Below is a small trained network, with its code and all its weights. Each question gives an input and a target symbol and asks what happens when units are switched off, that is, made to give their printed mean instead of their output.

import numpy as np


def w(rows, s, z=0):
    codes = np.array(rows[::2]) - 128.0
    scale = np.full(codes.shape[1], s)
    scale[-1] = z or s
    return codes * scale


def f(y):
    return np.maximum(y, 0)


def softmax(a):
    e = np.exp(a - a.max(-1, keepdims=True))
    return e / e.sum(-1, keepdims=True)


def log_softmax(a):
    a = a - a.max(-1, keepdims=True)
    return a - np.log(np.exp(a).sum(-1, keepdims=True))


def net(x, mask):
    ids = ['Θβεζλμξστ'.index(c) for c in x.split()]
    T = len(ids)
    res = E[ids] + P[:T]
    u = 0
    for l in range(2):
        q, k, v = (res @ M[l].T for M in (Q, K, V))
        z = softmax(np.where(np.tri(T) > 0, q @ k.T / 2**0.5, -1e9)) @ v
        res = res + np.where(mask[u], z, O[l][:, -1]) @ O[l][:, :-1]
        u += 1
        y = f(res @ A[l][:, :-1].T + A[l][:, -1])
        res = res + np.where(mask[u : u + 16], y, B[l][:, -1]) @ B[l][:, :-1]
        u += 16
    return log_softmax(res[-1] @ U[:, :-1].T + U[:, -1])


Q, K, V, O, A, B = {}, {}, {}, {}, {}, {}
E = w([
[13,115,56,89,174,121,87,101,104,100,112,209],'Θ',
[144,180,96,126,82,4,168,179,88,139,67,174],'β',
[145,179,238,115,141,143,94,117,131,183,76,59],'ε',
[111,68,44,120,131,75,73,44,157,66,171,164],'ζ',
[116,51,136,190,201,134,135,108,156,114,89,89],'λ',
[180,235,137,60,79,127,137,82,221,120,217,99],'μ',
[185,159,169,189,160,129,159,207,123,70,98,126],'ξ',
[126,35,131,152,74,183,163,234,132,82,117,127],'σ',
[155,159,74,146,71,146,176,127,115,191,225,198],'τ',
],0.0045)
P = w([
[92,144,102,59,144,61,93,157,233,229,80,173],'0',
[64,134,127,143,145,46,91,185,184,133,95,200],'1',
[77,133,140,145,152,67,108,170,171,131,110,184],'2',
[89,124,123,146,146,77,129,163,145,116,110,153],'3',
[105,121,130,152,136,101,132,150,127,102,114,144],'4',
[112,117,127,160,139,118,152,146,104,87,127,126],'5',
[132,98,133,164,139,133,147,128,81,78,137,114],'6',
[140,100,131,167,139,155,152,126,64,62,146,89],'7',
[155,91,134,180,135,178,152,104,40,52,160,74],'8',
[164,85,129,180,131,202,156,105,19,47,149,59],'9',
[184,75,132,195,130,221,165,84,4,43,164,48],'10',
],0.0029)
Q[0] = w([
[81,57,35,210,165,36,140,160,50,5,91,212],'L0H1',
[52,72,96,82,164,202,85,63,151,138,127,121],'L0H1',
],0.03)
K[0] = w([
[182,66,210,203,150,244,149,131,8,77,114,2],'L0H1',
[116,96,230,184,213,133,125,210,213,133,8,67],'L0H1',
],0.021)
V[0] = w([
[121,139,193,148,188,85,92,52,148,132,60,51],'L0H1',
[94,212,126,77,134,105,127,95,9,168,115,158],'L0H1',
],0.015)
O[0] = w([
[112,129,122,114,108,73,123,232,64,182,252,46,207],'L0H1',
[156,157,2,184,60,161,39,179,151,122,58,63,4],'L0H1',
],0.0049,0.0029)
A[0] = w([
[163,173,184,144,146,104,157,95,105,137,173,153,85],'L0N1',
[86,97,76,172,108,171,167,170,119,191,243,158,209],'L0N2',
[161,58,103,102,200,124,118,101,155,255,136,64,120],'L0N3',
[219,91,42,162,108,125,142,112,117,148,55,182,43],'L0N4',
[171,127,85,47,121,119,117,76,183,95,172,99,179],'L0N5',
[114,185,204,81,155,160,99,45,138,162,165,109,34],'L0N6',
[165,186,90,130,92,123,105,191,107,151,97,39,79],'L0N7',
[197,238,172,111,165,114,140,76,145,110,79,135,197],'L0N8',
[121,117,107,119,156,127,116,108,133,107,107,132,120],'L0N9',
[116,87,149,74,218,117,142,48,128,119,126,147,94],'L0N10',
[101,127,45,94,184,191,111,146,140,153,75,148,61],'L0N11',
[97,61,72,108,164,163,101,79,150,58,81,158,124],'L0N12',
[77,70,47,110,118,134,72,117,143,106,144,99,119],'L0N13',
[153,97,125,110,140,58,167,101,103,160,163,129,5],'L0N14',
[171,169,150,114,107,63,152,163,86,123,140,108,231],'L0N15',
[152,75,80,158,113,117,179,207,102,108,113,114,152],'L0N16',
],0.0077,0.0013)
B[0] = w([
[118,124,71,127,171,178,163,164,150,118,85,89,191],'L0N1',
[162,142,213,172,140,145,153,48,130,155,120,182,252],'L0N2',
[84,107,122,146,102,61,133,60,70,150,135,137,167],'L0N3',
[146,157,97,168,84,117,249,91,148,116,70,127,169],'L0N4',
[117,181,112,123,155,118,113,97,148,102,169,88,148],'L0N5',
[190,161,78,64,91,162,167,157,94,167,137,142,151],'L0N6',
[66,126,179,131,55,153,125,140,203,102,125,73,160],'L0N7',
[128,176,193,151,204,152,161,123,137,163,135,146,175],'L0N8',
[117,125,101,145,112,138,120,136,130,121,135,140,153],'L0N9',
[63,121,152,115,119,107,183,112,198,96,133,68,254],'L0N10',
[75,145,99,61,188,195,157,131,134,170,119,101,165],'L0N11',
[93,79,55,176,93,153,73,171,119,107,156,167,207],'L0N12',
[157,158,133,96,211,94,100,152,88,97,114,120,183],'L0N13',
[142,102,84,103,184,144,128,78,163,147,97,98,192],'L0N14',
[124,144,99,133,139,85,154,203,78,154,142,102,213],'L0N15',
[148,122,121,83,111,126,165,150,74,95,134,146,177],'L0N16',
],0.011,0.003)
Q[1] = w([
[127,138,120,144,48,58,255,134,113,89,82,132],'L1H1',
[169,205,202,86,151,201,43,81,174,225,142,54],'L1H1',
],0.024)
K[1] = w([
[151,147,47,144,77,152,178,24,90,116,204,41],'L1H1',
[36,208,40,64,89,15,124,51,162,247,125,154],'L1H1',
],0.015)
V[1] = w([
[173,146,29,121,209,84,72,31,142,81,166,102],'L1H1',
[185,252,130,113,160,176,131,199,185,78,166,135],'L1H1',
],0.013)
O[1] = w([
[141,138,129,253,99,91,164,177,165,232,148,83,57],'L1H1',
[149,120,147,135,84,72,62,23,64,196,168,100,3],'L1H1',
],0.0055,0.003)
A[1] = w([
[166,125,119,115,154,74,85,129,69,117,152,197,176],'L1N1',
[183,143,149,216,126,181,122,60,150,145,124,254,114],'L1N2',
[129,143,59,124,157,154,87,209,103,130,107,124,114],'L1N3',
[168,161,114,91,93,132,129,86,131,99,52,115,123],'L1N4',
[132,117,127,133,178,136,154,140,147,103,108,161,105],'L1N5',
[188,172,140,114,141,110,123,188,65,151,149,150,172],'L1N6',
[183,150,142,134,142,87,80,145,36,138,139,137,163],'L1N7',
[129,68,125,50,89,182,91,146,136,74,159,161,85],'L1N8',
[121,121,132,87,55,89,69,188,69,116,188,109,29],'L1N9',
[165,125,142,180,57,89,151,174,130,169,147,124,5],'L1N10',
[189,147,102,87,94,138,144,196,142,86,91,168,44],'L1N11',
[171,100,117,135,76,71,113,86,125,183,143,130,14],'L1N12',
[132,93,164,212,59,86,62,124,216,95,160,91,83],'L1N13',
[83,151,113,167,99,168,103,157,135,97,136,136,137],'L1N14',
[98,99,150,115,118,120,17,65,115,121,171,130,121],'L1N15',
[135,159,197,130,198,100,127,88,140,122,133,103,183],'L1N16',
],0.0099,0.0026)
B[1] = w([
[101,178,133,164,128,147,116,151,154,78,100,93,184],'L1N1',
[170,99,133,164,207,137,76,75,172,158,104,141,154],'L1N2',
[138,107,90,76,135,154,103,152,124,165,126,115,180],'L1N3',
[87,132,121,174,128,138,154,100,107,80,135,141,164],'L1N4',
[149,123,142,118,116,117,101,93,87,163,169,109,252],'L1N5',
[175,159,136,126,102,143,97,166,160,124,97,130,174],'L1N6',
[179,173,138,96,119,102,101,129,158,99,90,104,177],'L1N7',
[165,91,110,109,81,120,113,111,177,73,148,123,199],'L1N8',
[153,61,143,104,136,148,142,96,157,125,174,145,148],'L1N9',
[152,103,125,157,53,147,169,142,131,169,160,179,154],'L1N10',
[82,103,63,134,130,128,85,118,124,178,127,129,167],'L1N11',
[161,133,117,58,140,98,159,77,83,161,100,102,141],'L1N12',
[94,133,179,163,116,85,8,108,118,136,157,94,149],'L1N13',
[147,128,142,103,145,121,110,183,104,132,117,128,175],'L1N14',
[94,148,70,168,90,127,156,104,85,152,86,140,175],'L1N15',
[110,126,163,109,167,132,181,159,113,124,139,158,255],'L1N16',
],0.015,0.0054)
U = w([
[83,118,187,197,102,60,21,129,153,136,185,64,80],'Θ',
[2,174,39,212,44,119,159,66,27,85,69,161,136],'β',
[181,43,121,53,60,142,96,91,219,60,191,141,102],'ε',
[176,128,125,187,37,173,195,184,179,159,136,232,48],'ζ',
[134,109,24,67,151,177,72,203,87,212,87,69,125],'λ',
[209,132,122,79,86,58,141,80,89,175,107,107,13],'μ',
[196,254,211,125,140,120,86,204,188,33,22,55,193],'ξ',
[74,100,239,91,232,100,248,135,52,155,202,141,252],'σ',
[192,104,130,192,192,173,89,54,195,155,82,198,82],'τ',
],0.0024,0.0022)

Each question gives the input, a string of symbols that net reads in full, and the target symbol t.
The units are the heads (2 rows each of Q, K, V and O) and the neurons (one row each of A and B). Each row of codes is followed by its name. A weight is (code - 128) times the scale printed after its matrix; where a second scale follows, it is the last column's (O, A, B and U).
mask holds one flag per unit, layer by layer, with each layer's heads first. A switched-off unit (its flag False) gives its mean, the last column of its rows in O or B, instead of its output. The means were averaged over made-up inputs and are rounded, as every weight is.
A unit's drop is (log p(t) with every unit on - log p(t) with that unit switched off) / (log p(t) with every unit on - log p(t) with every unit switched off).
The circuit of an input: a set's keep is (log p(t) with only the set's units on - log p(t) with every unit switched off) / (log p(t) with every unit on - log p(t) with every unit switched off). Starting from the 12 units with the biggest drops (on a tie, the unit counted first), units are removed one at a time, each time the one whose removal leaves the highest keep (on an exact tie, the one counted first), for as long as the keep stays at least 0.8.
circuit, biggest first: the units of the circuit, biggest drop first
most important unit: the unit with the biggest drop
top k neurons: the k neurons with the biggest drops, biggest first
k most important neurons of layer l: the k neurons of layer l with the biggest drops, biggest first
input β ζ σ ζ Θ Θ Θ Θ σ ξ, target σ: top neuron	(L0N8)
input Θ Θ β Θ τ Θ ξ, target τ: circuit, biggest first	(L0H1; L1N2; L0N8; L0N10)
input Θ Θ β Θ, target λ: top 2 neurons	(L1N3; L0N12)
input Θ Θ ε β Θ Θ, target ξ: 2 most important neurons of layer 0	(L0N13; L0N10)
input Θ β Θ μ β Θ β, target β: top 3 neurons	(L0N4; L1N4; L0N16)
input Θ Θ μ Θ β, target μ: 2 most important neurons of layer 1	(L1N12; L1N7)
input Θ Θ Θ Θ σ λ σ β, target σ: top 3 neurons	(L0N8; L1N16; L0N10)
input Θ Θ σ μ ζ, target ε: circuit, biggest first	(L0N12; L0H1; L1N8; L1H1)
input Θ Θ Θ Θ σ μ, target Θ: top 3 neurons	(L1N13; L0N7; L0N13)
input ε ζ σ λ λ μ μ, target ε: top 2 neurons	(L0N3; L1N8)
input λ Θ Θ σ β λ τ λ λ ξ Θ, target β: top 2 neurons	(L1N15; L0N8)
input β ξ λ β Θ λ λ Θ Θ μ β, target μ: top 2 neurons	(L1N12; L0N5)
input Θ τ ε σ ε Θ Θ, target ξ: top 2 neurons	(L0N2; L1N1)
input β Θ σ Θ Θ ζ Θ ξ λ β β, target λ: most important unit	L0N12
input σ ζ σ τ Θ β ε Θ β, target ε: top 2 neurons	(L0N7; L1N9)
input μ Θ Θ Θ ε β, target ε: top 2 neurons	(L0N7; L0N16)
input λ Θ λ Θ ε Θ Θ Θ λ μ μ, target λ: top 3 neurons	(L0N3; L1N11; L0N2)
input ζ Θ σ Θ ε ε λ β λ λ Θ, target σ: top 2 neurons	(L0N2; L0N12)
input μ β σ λ ζ ζ β, target ζ: 4 most important neurons of layer 0	(L0N5; L0N12; L0N14; L0N8)
input Θ ζ Θ, target λ: most important unit	L0H1
input λ λ Θ Θ Θ Θ ε, target λ: 3 most important neurons of layer 1	(L1N11; L1N3; L1N14)
input ζ Θ β, target ζ: 4 most important neurons of layer 0	(L0N12; L0N5; L0N8; L0N15)
input β Θ μ Θ Θ ε, target β: 2 most important neurons of layer 0	(L0N7; L0N12)
input σ Θ Θ ζ λ σ Θ ζ, target ε: top 2 neurons	(L1N8; L0N12)
input Θ λ Θ Θ λ Θ ε τ Θ ζ, target ξ: 2 most important neurons of layer 0	(L0N13; L0N10)
input Θ Θ β, target β: 2 most important neurons of layer 0	(L0N4; L0N7)
input λ Θ β, target λ: most important unit	L1H1
